Below is a small trained network, with its code and all its weights. Each question gives an input and a target symbol and asks what happens when units are switched off, that is, made to give their printed mean instead of their output.

import numpy as np


def w(rows, s, z=0):
    codes = np.array(rows[::2]) - 128.0
    scale = np.full(codes.shape[1], s)
    scale[-1] = z or s
    return codes * scale


def norm(h):
    return h / np.sqrt((h * h).mean(-1, keepdims=True) + 1e-5)


def f(y):
    return np.maximum(y, 0)


def softmax(a):
    e = np.exp(a - a.max(-1, keepdims=True))
    return e / e.sum(-1, keepdims=True)


def log_softmax(a):
    a = a - a.max(-1, keepdims=True)
    return a - np.log(np.exp(a).sum(-1, keepdims=True))


def net(x, mask):
    ids = ['ΦΨαβγδεζηθλμτω'.index(c) for c in x.split()]
    T = len(ids)
    res = E[ids] + P[:T]
    u = 0
    for l in range(2):
        r = norm(res)
        for j in range(3):
            rows = slice(2 * j, 2 * j + 2)
            q, k, v = (r @ M[l][rows].T for M in (Q, K, V))
            z = softmax(np.where(np.tri(T) > 0, q @ k.T / 2**0.5, -1e9)) @ v
            o = O[l][rows]
            res = res + np.where(mask[u + j], z, o[:, -1]) @ o[:, :-1]
        u += 3
        y = f(norm(res) @ A[l][:, :-1].T + A[l][:, -1])
        res = res + np.where(mask[u : u + 4], y, B[l][:, -1]) @ B[l][:, :-1]
        u += 4
    return log_softmax(norm(res)[-1] @ U[:, :-1].T + U[:, -1])


Q, K, V, O, A, B = {}, {}, {}, {}, {}, {}
E = w([
[112,99,164,117,136,120,88,159],'Φ',
[145,80,192,119,92,151,105,126],'Ψ',
[145,83,189,125,65,132,96,125],'α',
[123,113,111,70,79,155,102,136],'β',
[112,97,115,115,114,126,88,163],'γ',
[123,113,117,118,130,124,99,145],'δ',
[177,101,164,119,85,158,110,123],'ε',
[99,113,118,102,129,86,113,140],'ζ',
[182,107,255,202,104,114,172,126],'η',
[111,102,75,78,125,90,127,169],'θ',
[143,132,114,137,146,117,140,97],'λ',
[112,139,135,124,108,150,168,158],'μ',
[90,150,176,73,137,149,142,148],'τ',
[115,160,148,77,118,102,161,121],'ω',
],0.0014)
P = w([
[113,176,106,155,152,150,94,106],'0',
[141,8,53,156,184,237,177,143],'1',
[153,60,54,30,90,129,96,99],'2',
[100,145,127,149,90,103,178,148],'3',
[129,12,71,165,157,204,234,140],'4',
[169,138,85,44,116,77,120,135],'5',
],0.0017)
Q[0] = w([
[166,184,136,138,59,53,108,134],'0.h0',
[110,128,101,163,64,112,244,120],'0.h0',
[175,119,124,76,123,196,117,108],'0.h1',
[182,51,129,175,254,116,110,166],'0.h1',
[45,234,155,147,89,142,144,83],'0.h2',
[122,61,109,209,186,222,135,179],'0.h2',
],0.0046)
K[0] = w([
[158,182,120,92,80,41,165,109],'0.h0',
[103,133,88,167,28,162,210,140],'0.h0',
[140,97,105,179,196,163,164,99],'0.h1',
[137,171,160,154,241,121,1,44],'0.h1',
[139,97,115,79,133,64,68,175],'0.h2',
[80,131,159,176,165,239,29,102],'0.h2',
],0.0047)
V[0] = w([
[147,78,134,72,108,169,128,187],'0.h0',
[183,110,81,46,176,146,116,96],'0.h0',
[134,254,128,92,94,90,103,97],'0.h1',
[70,162,174,171,116,127,72,109],'0.h1',
[141,157,101,37,125,168,124,31],'0.h2',
[53,197,125,93,41,118,115,113],'0.h2',
],0.0024)
O[0] = w([
[164,193,55,106,58,144,148,42,247],'0.h0',
[22,181,93,81,54,134,128,114,191],'0.h0',
[242,128,53,55,33,192,166,47,1],'0.h1',
[72,157,109,109,38,99,170,52,161],'0.h1',
[193,47,181,183,254,76,128,184,185],'0.h2',
[52,44,147,156,150,125,139,155,107],'0.h2',
],0.002,0.00092)
A[0] = w([
[145,127,190,179,148,119,126,69,188],'0.n0',
[125,68,108,165,128,114,250,159,206],'0.n1',
[147,119,124,138,167,93,85,32,2],'0.n2',
[59,97,40,80,181,90,168,182,240],'0.n3',
],0.0023,0.0008)
B[0] = w([
[96,93,80,107,124,253,123,92,155],'0.n0',
[125,230,92,51,145,71,59,127,235],'0.n1',
[130,158,154,78,249,143,54,149,139],'0.n2',
[186,88,227,199,85,153,150,103,254],'0.n3',
],0.0021,0.0028)
Q[1] = w([
[166,80,140,111,136,176,151,87],'1.h0',
[131,144,189,61,2,18,38,182],'1.h0',
[91,121,46,142,152,190,206,116],'1.h1',
[104,145,191,127,88,66,63,163],'1.h1',
[199,91,195,7,100,63,70,166],'1.h2',
[134,173,190,139,96,15,37,129],'1.h2',
],0.0065)
K[1] = w([
[127,124,177,163,202,163,120,2],'1.h0',
[123,152,102,101,170,35,229,175],'1.h0',
[43,134,84,169,119,175,51,94],'1.h1',
[176,145,202,137,68,68,194,149],'1.h1',
[112,164,181,27,147,120,192,140],'1.h2',
[179,136,165,119,130,66,215,241],'1.h2',
],0.005)
V[1] = w([
[148,156,99,59,136,99,195,102],'1.h0',
[92,196,134,171,205,144,117,47],'1.h0',
[69,93,131,201,111,101,174,61],'1.h1',
[143,113,104,104,136,160,253,132],'1.h1',
[132,134,197,114,103,102,111,54],'1.h2',
[191,96,94,216,89,65,19,110],'1.h2',
],0.0033)
O[1] = w([
[168,136,95,86,167,134,217,154,38],'1.h0',
[152,145,144,118,111,46,115,181,111],'1.h0',
[139,154,134,113,162,127,254,140,111],'1.h1',
[121,201,124,86,153,64,108,138,36],'1.h1',
[77,104,40,115,127,79,119,117,255],'1.h2',
[207,133,56,71,127,108,119,207,213],'1.h2',
],0.004,0.0014)
A[1] = w([
[192,50,146,58,81,136,96,123,110],'1.n0',
[102,251,139,171,40,107,123,180,68],'1.n1',
[169,62,71,142,210,124,150,196,125],'1.n2',
[72,126,149,247,89,67,123,168,4],'1.n3',
],0.0027,0.0022)
B[1] = w([
[134,200,134,155,153,113,202,124,251],'1.n0',
[126,119,208,63,7,152,122,117,146],'1.n1',
[99,115,199,107,140,130,77,138,200],'1.n2',
[154,198,73,184,254,152,172,169,151],'1.n3',
],0.0043,0.0028)
U = w([
[86,148,64,239,205,110,153,172,95],'Φ',
[14,45,102,94,111,49,108,179,54],'Ψ',
[92,161,180,60,1,125,85,110,193],'α',
[107,99,196,111,193,155,23,155,208],'β',
[102,46,70,174,25,167,205,64,33],'γ',
[187,80,108,200,28,131,140,206,3],'δ',
[171,197,85,134,116,201,1,98,133],'ε',
[154,57,147,65,149,184,202,228,80],'ζ',
[112,211,19,45,108,32,142,81,246],'η',
[162,168,68,29,189,226,199,86,2],'θ',
[203,149,143,126,162,14,55,216,216],'λ',
[195,228,205,205,104,122,219,108,177],'μ',
[45,72,205,215,126,178,68,41,165],'τ',
[51,129,212,119,209,69,200,44,158],'ω',
],0.0083,0.00088)

Each question gives the input, a string of symbols that net reads in full, and the target symbol t.
The units are the heads (2 rows each of Q, K, V and O) and the neurons (one row each of A and B). Each row of codes is followed by its name. A weight is (code - 128) times the scale printed after its matrix; where a second scale follows, it is the last column's (O, A, B and U).
mask holds one flag per unit, layer by layer, with each layer's heads first. A switched-off unit (its flag False) gives its mean, the last column of its rows in O or B, instead of its output. The means were averaged over made-up inputs and are rounded, as every weight is.
A unit's drop is (log p(t) with every unit on - log p(t) with that unit switched off) / (log p(t) with every unit on - log p(t) with every unit switched off).
The circuit of an input: a set's keep is (log p(t) with only the set's units on - log p(t) with every unit switched off) / (log p(t) with every unit on - log p(t) with every unit switched off). Starting from the 12 units with the biggest drops (on a tie, the unit counted first), units are removed one at a time, each time the one whose removal leaves the highest keep (on an exact tie, the one counted first), for as long as the keep stays at least 0.8.
units of the circuit, in order: the units of the circuit, biggest drop first
most important unit: the unit with the biggest drop
top k neurons: the k neurons with the biggest drops, biggest first
k most important neurons of layer l: the k neurons of layer l with the biggest drops, biggest first
which heads matter: for each layer, one digit per head in row order, 1 if its drop is at least 0.15 and else 0, layers parted by /
input Ψ γ Φ λ α, target Φ: most important unit -> 1.h0
input ω Ψ μ α η η, target η: units of the circuit, in order -> (0.n3 1.h2)
input η β Φ α β, target α: which heads matter -> 100 / 010
input Ψ β δ μ γ, target Φ: top 4 neurons -> (0.n3 1.n3 0.n0 0.n1)
input Φ λ β, target λ: units of the circuit, in order -> (0.h1 0.h2 1.n0)
input λ α ω λ ε θ, target λ: 2 most important neurons of layer 0 -> (0.n3 0.n1)
input Φ θ η μ ζ α, target μ: units of the circuit, in order -> (0.n1 1.n0)
input θ μ ε, target μ: units of the circuit, in order -> (1.h2 1.n0)
input α ζ λ ω γ, target Ψ: 2 most important neurons of layer 1 -> (1.n0 1.n2)
input Ψ μ η ζ Φ γ, target ζ: top 2 neurons -> (0.n1 1.n2)
input Φ η γ Ψ τ μ, target τ: units of the circuit, in order -> (1.h2 0.n1)
input ζ ζ Ψ ω Φ θ, target ω: which heads matter -> 010 / 101
input λ γ θ, target λ: which heads matter -> 011 / 010
input ζ μ Φ Ψ λ, target η: units of the circuit, in order -> (0.n1 0.h0 1.h1)
input δ ζ ζ γ η, target δ: 3 most important neurons of layer 0 -> (0.n2 0.n0 0.n3)
input ω μ λ, target ω: top 2 neurons -> (0.n3 0.n1)
input Φ Φ λ, target λ: which heads matter -> 011 / 001
input η ε θ β, target θ: which heads matter -> 110 / 100
input ζ λ μ β ω, target η: which heads matter -> 111 / 000
input θ β τ Φ, target Φ: units of the circuit, in order -> (1.n3)
input θ γ η ω γ δ, target ω: most important unit -> 1.h0
